Where the symbols take the states:
state | ! § ~ ^ @ % $
ZL | QT PN NH CQ NG SD JQ
CJ | RQ SF RG ZB RM TN JP
QJ | NR JB BC QG QL HR TT
ZZ | BT ZC PG GH GS RH DL
TN | JH FR QM HB RL CJ RR
DH | MT RG SF NZ DM QD FF
CQ | JZ ZN JR ZL RR GQ RL
LM | QZ RD GT SR DC GF MR
FG | SF RQ MT TT FP LQ QG
NZ | DQ DL MB DH BQ ML ZC
PG | JB NR ZZ JP SD NG ZB
RD | BZ LM GN DN RN SZ HG
QM | . QD TN JN TZ RG .
ZF | QG JP FF NR SB NB SF
FF | BG GH ZF ZC LC CG DH
QG | ZF MZ BG QJ MS HL FG
NH | MR HS ZL JR RH GS QZ
MZ | JP QG . JB TP . RQ
PN | ZR ZL HS ZN MG MP PF
ZR | PN QT HG HH HR QL GN
GS | TM FJ SD HM ZZ NH BD
QS | HB NM DC JH GT HC FC
MG | HR NG SM NB PN NR ZJ
RL | NL ZG TZ JQ TN RM CQ
LQ | FR JH JG NM DS FG HL
HR | MG FC NJ HL ZR QJ NM
HH | ZN JZ GG ZR HL MS DS
QQ | FJ TM QL LZ BC HG SZ
JG | QD . LQ RN DN MT .
TM | GS QQ PM JT BT MR GF
RC | DL DQ HC TL GF DC BT
DM | CZ DR FL BQ DH LB LC
SB | MS GQ LC MP ZF ZN FL
NJ | SM . HR . HG BC RN
RH | . SM NG . NH ZZ JN
GQ | TP SB HM SD JP CQ RM
QL | MP PM QQ MS QJ ZR BH
MT | DH TL FG DQ CZ JG BG
JP | MZ ZF GH PG GQ RR CJ
MP | QL SD FJ SB NR PN DZ
CZ | DM BN FP SZ MT DN LZ
DN | LB SR DS RD JG CZ GG
FR | LQ TN QD ZJ ZG SF NB
DL | RC NZ ZB RG BD JN ZZ
QT | ZL ZR MR JZ FC PM GT
JF | RM FP BN LJ RQ NL TP
PF | GN JQ BZ ZG ZJ DZ PN
TP | GQ MS JT PM MZ JZ JF
QZ | LM BZ JQ TZ JN BD NH
NM | ZJ QS RN LQ GN TT HR
BZ | RD QZ PF LB ML BQ HS
HS | HG NH PN DP SM FJ BZ
JT | HM LZ TP TM . . BN
SZ | BQ GF BH CZ DQ RD QQ
BC | ZC BT QJ BG QQ NJ DQ
RN | ML DC NM JG RD DQ NJ
GG | DP . HH HG . LZ DN
NG | FC MG RH RR ZL PG HB
NL | RL DS SR GT JH JF JZ
LJ | CL BH GF JF HC GT PM
DC | JN RN QS . LM RC .
LZ | LC JT MS QQ BG GG CZ
LB | DN TZ ZG BZ QD DM DP
GF | BD SZ LJ BN RC LM TM
SF | FG CJ DH MB FL FR ZF
HL | NB . . HR HH QG LQ
BH | DZ LJ SZ FP TT GN QL
BD | GF BQ CL DR DL QZ GS
MB | TT ZB NZ SF DZ ZJ NR
MS | SB TP LZ QL QG HH FP
NB | HL RR CG MG ZN ZF FR
CL | LJ DZ BD RM ZB JQ SD
RM | JF FL DR CL CJ RL GQ
FC | NG HR . . QT JB QS
GH | . FF JP ZZ HM . RG
JN | DC ML HB QM QZ DL RH
BG | FF . QG BC LZ . MT
RQ | CJ FG TL HC JF JH MZ
RG | TL DH CJ DL DR QM GH
CG | . . NB SM DP FF QD
ZN | HH CQ DP PN NB SB ZG
FP | FL JF CZ BH FG DS MS
JQ | GT PF QZ RL HB CL ZL
DQ | NZ RC TT MT SZ RN BC
HB | QS ZJ JN TN JQ ZB NG
ML | RN JN ZJ QD BZ NZ SM
DR | BN DM RM BD RG TZ HM
SR | TZ DN NL LM . BN .
JR | . DP CQ NH . HM TZ
ZB | HC MB DL CJ CL HB PG
DZ | BH CL BQ FL MB PF MP
HC | ZB TT RC RQ LJ QS JB
FL | FP RM DM DZ SF ZG SB
TZ | SR LB RL QZ QM DR JR
RR | . NB . NG CQ JP TN
ZG | DS RL LB PF FR FL ZN
HG | HS MR ZR GG NJ QQ RD
MR | NH HG QT . . TM LM
QD | JG QM FR ML LB DH CG
GT | JQ GN LM NL QS LJ QT
SM | NJ RH MG CG HS ZC ML
DP | GG JR ZN HS CG LC LB
NR | QJ PG ZC ZF MP MG MB
BN | DR CZ JF GF TL SR JT
SD | PM MP GS GQ PG ZL CL
TL | RG MT RQ RC BN . .
ZJ | NM HB ML FR PF MB MG
JH | TN LQ . QS NL RQ .
GN | PF GT RD DS NM BH ZR
PM | SD QL TM TP JB QT LJ
LC | LZ HM SB FJ FF DP DM
HM | JT LC GQ GS GH JR DR
DS | ZG NL DN GN LQ FP HH
FJ | QQ GS MP LC ZC HS BQ
ZC | BC ZZ NR FF FJ SM NZ
BQ | SZ BD DZ DM NZ BZ FJ
BT | ZZ BC JB . TM . RC
JZ | CQ HH . QT . TP NL
JB | PG QJ BT MZ PM FC HC
TT | MB HC DQ FG BH NM QJ

The rows follow the links: the fewer symbols apart two states are, the more alike their rows tend to be.

Some states and rows for them; each showing differs a little:
JH
[26,-3,42,-22,3,-6,4,-5,-3,-31,24,0,-10,27,28,-8,-18,2,23,2,-18,22,19,-4,-2,-27,21,-30,18,20,-20,14,-3,6,-12,-7,1,12,1,6,10,4,20,-2,-55,6,-2,-17,-20,-22,-44,-7,-9,10,-16,11,6,-21,-11,28,-20,-3]
JN
[4,15,24,-5,5,23,-20,-39,-7,3,-17,-8,-21,17,25,4,-14,14,-5,-9,15,0,-8,-4,24,-18,21,-21,7,-4,-7,25,3,6,-4,-48,-13,-21,-28,9,18,-11,-16,-12,-18,-1,1,-9,0,42,-10,-15,1,-6,13,5,-14,-36,27,15,-23,-23]
QJ
[4,25,-36,28,-3,-27,20,4,34,4,-9,9,-12,-36,-16,-7,36,-4,7,3,-15,-18,-10,39,-15,24,-18,16,9,11,2,-14,3,6,-6,13,8,18,-8,-22,-17,-32,-14,-24,16,-27,-7,1,-15,-5,11,-9,-19,-12,-27,-8,27,-4,-2,13,14,27]
QZ
[-15,-6,15,-16,1,28,-2,-25,-8,12,-29,-22,-10,17,25,33,-15,3,1,-13,14,-10,8,-29,22,-16,-2,-7,-9,-17,17,26,-1,1,-1,-52,2,-24,-9,24,18,8,-20,-2,10,24,-3,-2,11,39,26,12,0,-10,31,13,-14,-18,18,-12,-20,-27]
QQ
[-27,28,-43,20,-9,-6,14,22,9,12,-18,-13,27,-36,-31,26,38,-2,0,-15,-9,-24,8,-11,7,19,-19,20,-11,-14,15,-26,-4,-5,1,9,10,-8,10,8,-13,-15,-8,0,41,0,-1,5,23,15,26,-4,-11,-15,-4,-16,33,10,-8,-20,19,6]
CG
[9,10,0,24,-8,10,-52,8,-4,-8,15,17,27,21,-25,-20,-7,11,-30,12,11,1,-15,39,-7,6,18,-6,-11,12,-12,-38,-12,5,-8,24,-23,-3,-9,0,2,-15,5,21,-11,-26,6,24,19,-1,-39,-19,31,29,-17,-23,-6,20,11,-9,10,7]
RG
[21,3,33,-1,4,33,-34,-17,-19,-12,12,-2,9,14,14,-23,-37,31,-13,-6,16,27,-12,-9,5,-19,38,-16,11,1,-16,3,3,10,16,-7,-38,-25,-1,-22,-1,11,19,8,-27,-15,9,-20,-1,9,-20,-26,17,-4,9,-9,-20,-15,1,21,-14,-16]
RH
[-2,19,-1,13,-3,-5,-29,0,25,8,-26,3,18,5,22,-2,-20,22,-26,-9,16,-18,-6,39,16,1,0,-5,3,-12,22,-11,-7,13,-6,-25,-12,-32,-21,8,-10,-44,-30,-9,26,-26,4,16,-14,48,3,-37,9,-13,11,1,-11,-24,15,10,-21,-15]
FR
[22,-21,27,1,0,14,-14,-25,-20,-18,27,18,-29,32,-12,-22,-3,-12,1,19,11,20,-16,29,-9,5,18,-14,-1,21,-33,12,5,-5,-6,-3,-4,28,-21,-6,12,8,14,19,-50,-6,3,-1,-1,-25,-28,17,15,34,-26,-2,-13,13,20,-1,7,4]
DR
[1,-15,37,-25,4,34,-19,-3,-32,-1,14,-13,18,19,17,-6,-45,16,-15,-10,17,19,-2,-47,14,-18,18,-4,-10,-8,-3,12,2,3,25,1,-31,-36,9,-1,9,39,19,19,-6,9,10,-16,17,8,2,-2,11,-12,32,-7,-36,-6,-9,-8,-16,-23]
ZB
[21,-12,18,-10,16,1,14,-32,3,4,-17,-8,-41,-2,23,-10,-12,8,8,3,14,7,-21,10,-5,-2,4,-1,30,9,-4,42,22,8,11,-30,-3,-2,-24,-21,5,1,-22,-28,-6,-16,10,-14,-33,17,14,-6,-8,-21,19,10,-33,-35,8,29,-21,1]
DC
[-1,30,18,-11,-6,13,5,-31,2,-5,-21,-15,-10,6,28,21,0,7,4,-15,-12,7,21,-17,29,-21,18,-26,25,-7,-12,11,-9,1,-10,-40,-6,-9,-9,14,21,-18,-5,-21,-24,1,-11,-13,0,34,-14,-22,-22,-16,-8,10,25,-46,6,28,-19,-13]
CJ
[33,-25,39,-13,8,10,-14,-15,-14,-12,23,1,-22,13,19,-35,-42,18,-4,9,14,24,-23,4,-11,-17,24,-18,17,18,-15,25,22,6,16,-1,-19,2,-2,-26,4,20,15,5,-39,-21,8,-18,-22,-17,-19,-2,5,2,11,2,-36,-13,0,21,-12,-3]
ZR
[-23,6,-30,5,-8,-34,27,23,18,12,-10,7,3,-12,-14,19,41,-24,16,4,-21,-32,20,13,-8,16,-35,17,-19,-7,25,-7,-7,-9,-24,13,40,21,4,23,-6,-22,-12,-10,26,20,-10,21,-8,-8,20,22,-19,5,-13,7,33,14,-9,-14,5,11]
FP
[3,-19,6,-9,7,7,32,15,-28,-13,34,-3,-11,-14,-27,2,21,-20,27,7,-20,23,16,-38,-17,2,-4,2,-5,11,-25,8,3,-14,9,22,6,33,21,-3,6,40,28,15,-27,20,-5,-15,16,-44,-13,35,-6,9,-20,-2,9,26,-12,-4,16,9]
NJ
[-15,48,-39,31,-13,-12,-11,-2,24,1,-13,7,8,-16,-17,8,43,4,-6,-1,-7,-14,5,32,7,13,5,-6,1,-1,-6,-37,-16,-2,-20,-5,2,4,-21,11,-4,-47,-11,-10,4,-17,-6,18,10,18,-6,-35,-14,-10,-29,-13,43,-4,12,6,10,3]
RC
[10,33,10,-4,0,23,14,-31,-4,2,-15,-29,-15,-20,25,13,-1,24,9,-19,-4,15,8,-26,12,-15,22,-19,26,-7,-14,6,4,3,11,-35,-14,-20,-5,1,4,-8,-6,-25,-9,-13,-5,-21,-7,36,0,-30,-19,-37,2,-4,19,-39,0,31,-20,-8]
SR
[-9,0,30,-29,-6,19,-6,9,-22,-16,11,-24,26,23,19,18,-17,3,9,-11,-12,17,40,-46,14,-28,9,-21,-7,-18,-4,-2,-17,0,-6,-4,-6,-14,21,36,16,20,33,10,-27,30,-6,-10,20,4,-18,5,-3,2,7,14,14,-6,-13,-7,-17,-22]
MG
[2,3,-27,26,1,-22,-5,-6,23,11,-15,20,-26,0,-15,-12,32,-8,-15,18,9,-22,-31,70,-8,21,-11,13,-5,16,9,-13,7,1,-22,-8,9,22,-29,-4,-6,-37,-31,-12,11,-19,2,27,-23,4,3,0,6,15,-17,-2,-7,6,27,5,12,18]
DN
[-10,-1,13,0,-6,29,0,4,-32,-12,26,-6,14,12,-16,17,9,-11,7,1,-7,19,26,-38,7,-6,16,-9,-8,-4,-27,-6,-21,-18,-10,10,-3,3,10,23,20,22,36,20,-35,24,-8,-1,40,-10,-19,16,10,13,-17,-8,31,21,2,-19,10,-11]
ZG
[-2,-38,18,-10,3,9,3,-1,-34,-15,21,7,-15,31,-11,1,6,-22,7,24,6,11,-3,-5,-8,3,0,7,-16,2,-11,21,-2,-18,-2,7,11,27,-4,5,23,36,17,19,-30,27,-5,9,15,-38,-9,41,17,34,-10,0,-17,33,11,-21,14,4]
FC
[-1,17,-10,-6,-2,-40,12,13,45,3,-19,-2,9,-7,24,-2,14,4,11,3,-16,-28,16,34,-4,-5,-11,-6,14,4,16,-4,-1,16,-24,-5,28,12,-4,15,-12,-45,-14,-29,16,-14,-8,8,-43,11,1,-17,-25,-4,-10,28,19,-29,-12,18,-26,10]
JF
[8,-22,24,-31,3,6,33,23,-19,-11,18,-14,3,-2,18,2,-19,0,30,-3,-18,17,28,-54,-12,-25,-2,-16,14,6,-6,30,0,-1,13,16,6,1,31,1,6,38,34,3,-17,26,-4,-33,-16,-27,-3,19,-13,-3,7,18,-5,-9,-30,11,-12,-5]
SZ
[-19,19,-22,10,-3,28,34,-18,-22,6,-10,-21,-11,-24,-13,40,33,-16,18,-7,-7,9,14,-54,18,12,-3,14,2,-9,-4,6,3,-18,7,-19,3,0,3,7,9,19,-4,-5,7,19,-6,-7,31,19,22,17,-16,-20,-6,-18,31,5,5,-16,22,5]
JQ
[-6,-35,14,-27,7,-7,23,-11,-3,7,-26,-7,-25,20,37,14,-8,-16,15,2,5,-6,3,-9,12,-12,-15,2,-2,-9,21,47,7,-1,-4,-38,23,3,-11,11,13,6,-28,-15,8,30,0,-1,-17,12,24,36,-15,-5,25,30,-31,-20,12,-1,-17,-7]
SD
[-10,-18,-21,-7,6,-26,9,22,25,23,-27,1,5,-11,13,-2,-10,0,-10,-2,11,-25,-10,16,-5,9,-34,23,-4,-16,41,6,14,4,13,7,15,-14,4,-6,-17,-12,-32,-11,58,-3,6,-4,-28,6,31,9,-8,-15,32,17,-28,-10,-14,-5,-15,-1]
RM
[14,-47,34,-35,14,12,5,7,-28,0,21,-1,-12,17,21,-13,-40,3,0,2,12,21,-5,-37,-7,-16,1,-7,3,-2,1,30,15,-2,29,9,-2,-7,18,-16,7,45,16,18,-10,23,6,-26,-8,-22,0,25,3,0,31,14,-42,0,-4,-2,-15,-7]

Each walk starts at a row. The symbols on each line, taken left to right, move it on to the next state.
Answer with the state's row; about right is enough.
---
[-2,-27,-16,2,7,11,33,-26,-10,5,-12,-1,-52,-16,-14,23,26,-26,15,11,10,-1,-14,-12,-3,13,-17,24,-6,1,3,34,16,-16,14,-17,16,17,-12,-18,9,27,-20,-2,9,11,2,2,5,-7,44,52,-2,-5,4,-4,-20,16,19,-17,20,19]
! $ ^: [-8,-4,-17,2,-3,-24,12,46,10,3,23,5,28,-15,-28,-11,10,-11,2,6,-22,-10,9,-5,-23,13,-26,13,-15,4,7,-25,0,-10,4,58,14,18,29,-3,-15,15,20,7,12,9,-2,-5,3,-45,-2,10,1,17,-10,-5,15,36,-29,-14,22,22]
$ § ^: [2,-7,0,-29,5,-12,46,1,11,1,-14,-24,-21,-19,23,25,6,-10,30,-13,-14,-1,23,-41,6,-4,-24,3,14,-6,15,33,9,-2,12,-19,23,2,13,1,0,13,-6,-27,7,24,-7,-19,-18,3,30,30,-32,-31,17,22,10,-23,-14,19,-10,-1]
---
[3,-29,10,-27,14,-5,34,-13,-3,16,-26,-9,-29,-3,30,10,-11,-3,8,-8,13,-10,-4,-19,2,-8,-18,10,13,-8,11,46,23,-1,17,-25,14,-10,2,-11,0,19,-26,-14,24,16,-1,-8,-17,9,43,28,-13,-18,38,23,-34,-19,-1,3,-13,-2]
§ @ ^ ! ~: [20,20,15,15,-1,35,-9,-21,-29,-18,33,-8,-3,-12,-22,-5,6,15,-2,4,-4,39,-1,-22,7,-1,36,-12,17,12,-39,-12,-4,-7,6,10,-33,10,4,-8,5,14,38,8,-44,-16,-4,-18,29,-12,-37,-17,14,-2,-26,-22,24,8,6,9,12,2]
! ^ § % ^: [23,-5,46,-11,4,23,-29,-20,-25,-15,15,1,5,32,17,-13,-37,11,-14,0,21,25,-10,0,13,-27,35,-24,5,-2,-18,10,-4,4,3,-22,-31,-16,-6,1,12,1,21,13,-32,-3,4,-9,8,12,-29,-18,19,7,7,-3,-18,-17,10,14,-19,-20]
---
[10,16,-4,22,3,40,-13,-48,-19,13,-13,-4,-36,-18,-13,6,12,6,-10,1,18,14,-32,3,13,15,22,9,17,6,-24,10,12,-2,18,-38,-21,-5,-31,-19,11,-1,-8,-4,-12,-21,10,-9,21,22,12,-8,10,-12,-6,-22,-7,-2,33,4,18,8]
§ ! @ $: [-23,26,-21,-2,-7,-9,10,30,20,19,-20,-10,35,-23,8,11,-3,15,-3,-23,-9,-21,19,-23,3,-4,-17,11,-4,-22,30,-22,-11,3,9,1,4,-28,20,8,-14,-19,-14,-7,44,11,-6,-8,0,33,27,-14,-16,-28,20,15,19,-16,-25,-2,-8,-14]
~ @ ^ §: [19,9,-15,19,-4,-22,-5,21,11,-5,29,18,16,-20,-28,-28,18,-4,-1,10,-14,5,-8,30,-28,15,3,7,5,19,-21,-30,4,6,2,48,-3,26,12,-25,-16,-12,23,5,-18,-27,-2,2,-11,-39,-27,-18,1,9,-28,-12,18,14,-22,10,22,27]
---
[10,-15,4,17,-5,-16,-25,12,9,-5,23,24,1,17,-25,-35,-1,-4,-14,22,9,-7,-28,57,-17,12,-4,-5,-11,19,-7,-24,3,8,-14,26,0,22,-12,-10,-7,-18,12,15,-19,-21,0,28,-10,-30,-28,-6,24,31,-17,-12,-21,28,5,-6,14,14]
~ @ ! % !: [-14,-3,-12,15,-7,8,-39,21,-7,11,14,11,42,0,-35,-12,-15,10,-35,-1,18,-4,-14,-8,0,15,-10,15,-30,-11,9,-24,-8,0,16,41,-19,-11,10,-8,-16,17,19,33,28,-4,11,8,29,-5,4,0,28,11,8,-24,-14,36,-7,-26,17,-2]
§ % ~: [-6,-36,13,-24,-5,-36,-25,42,12,1,10,15,31,36,16,-21,-40,6,-12,6,4,-18,0,18,-7,-12,-17,3,-21,-10,28,-5,-5,13,-1,27,13,-10,21,5,-5,2,7,20,23,12,8,16,-19,-24,-6,7,12,28,23,21,-31,19,-18,-11,-20,-9]
---
[26,-4,15,10,0,13,18,-18,-14,-25,33,-3,-17,-9,-15,-11,19,-5,20,8,-14,23,-4,-4,-14,2,18,-13,10,24,-40,1,12,-3,-1,12,-9,28,2,-22,3,19,32,2,-49,-7,-1,-16,-1,-38,-31,3,-6,6,-30,-8,13,9,-5,18,20,18]
! % ! ~: [9,21,15,9,-4,28,-13,-15,-24,-23,25,-8,-1,16,-16,6,9,1,7,4,-5,27,16,-9,11,-8,30,-16,12,13,-39,-12,-14,-10,-13,-1,-24,14,-7,5,14,-1,32,16,-56,-4,-5,-8,23,-13,-38,-7,9,13,-34,-16,26,5,12,4,6,-1]
! @ @: [10,1,31,7,-6,32,-36,-25,-32,-12,22,10,-10,29,-16,-9,-8,3,-16,10,14,26,-14,8,8,-1,40,-12,-1,8,-35,-1,-4,-7,-6,-9,-30,4,-14,-5,14,2,20,21,-50,-17,6,4,25,-6,-34,3,25,25,-17,-15,-8,11,36,0,5,-3]
---
[-5,-7,7,-3,0,-2,-34,29,-1,12,5,0,57,8,11,-11,-39,19,-26,-13,14,-1,-9,-11,0,-10,-7,3,-18,-21,24,-19,-3,11,22,24,-15,-41,20,-3,-13,9,7,18,39,-2,13,0,9,2,-2,-22,23,-7,34,-4,-25,8,-20,-12,-15,-20]
$ % $: [-13,-9,9,-10,-8,-9,-45,36,-1,7,3,2,51,32,11,-6,-46,11,-29,-11,18,-5,14,0,4,-18,-8,-1,-27,-21,29,-19,-16,12,3,18,-12,-27,14,20,2,-1,3,24,29,14,7,10,3,8,-6,-16,25,6,25,2,-20,12,-18,-16,-18,-26]
^ ~ § $: [-7,-32,-5,-8,6,-1,26,-22,-16,6,-16,10,-53,20,-2,26,25,-36,18,10,5,-9,-5,2,0,8,-20,11,-12,4,3,30,7,-14,-8,-26,33,28,-18,6,17,15,-20,-3,-9,27,-5,12,6,-6,29,59,0,15,2,5,-10,15,35,-18,14,7]
---
[18,19,-14,13,6,2,44,-36,-2,-11,-7,-2,-52,-32,-7,4,41,-14,28,11,-12,12,-3,-1,-9,10,2,-2,22,18,-27,19,13,-12,1,-20,6,31,-15,-26,4,-4,-3,-26,-25,-22,-5,-12,-5,-5,6,11,-28,-7,-31,-2,25,-7,12,18,20,26]
! % ! ~: [-7,33,-5,19,-8,22,4,-43,-10,-9,-9,-9,-23,-11,-8,27,37,-9,13,-2,-2,8,14,-4,14,4,28,-16,13,6,-32,3,-14,-8,-20,-36,1,19,-23,5,17,-17,7,-14,-33,-3,-14,5,22,27,-15,-6,-18,-9,-29,-8,36,-13,28,10,7,5]
§ ~ !: [19,-15,26,-16,13,-6,9,-30,6,-5,-18,0,-47,17,35,-7,-12,2,6,4,4,-4,-12,20,9,-10,8,-16,12,16,-5,35,9,7,-4,-46,9,6,-20,-1,17,-18,-27,-24,-14,-1,-4,-4,-33,21,4,1,-10,4,4,20,-28,-35,27,28,-24,0]
---
[0,44,-17,9,-10,-12,-1,-1,27,11,-22,-9,26,-32,8,0,-2,31,-13,-21,-8,-16,2,11,7,-3,-7,-6,17,-7,13,-19,-4,15,6,-6,-11,-25,4,0,-19,-37,-13,-16,24,-16,-2,-9,-15,35,0,-52,-16,-36,4,1,13,-33,-10,18,-13,-6]
§ ~ @ $ %: [-14,-3,-14,-6,-1,-5,44,-11,-4,2,-15,-5,-38,-8,-3,37,38,-36,35,4,-17,-5,14,-20,0,7,-17,4,-2,5,-6,19,0,-22,-19,-11,36,29,-3,17,21,6,-7,-9,-15,24,-10,3,1,-8,17,38,-21,4,-15,11,23,5,8,-12,14,12]
$ ~ $ !: [-20,-5,-7,3,1,29,-3,-32,-24,4,-24,-2,-28,8,-6,33,21,-25,-2,1,12,-3,-2,-23,28,9,2,6,-18,-11,2,21,-5,-17,-12,-40,7,-3,-26,20,23,10,-21,12,2,15,3,17,40,24,22,37,12,3,5,-11,1,15,37,-26,16,-5]
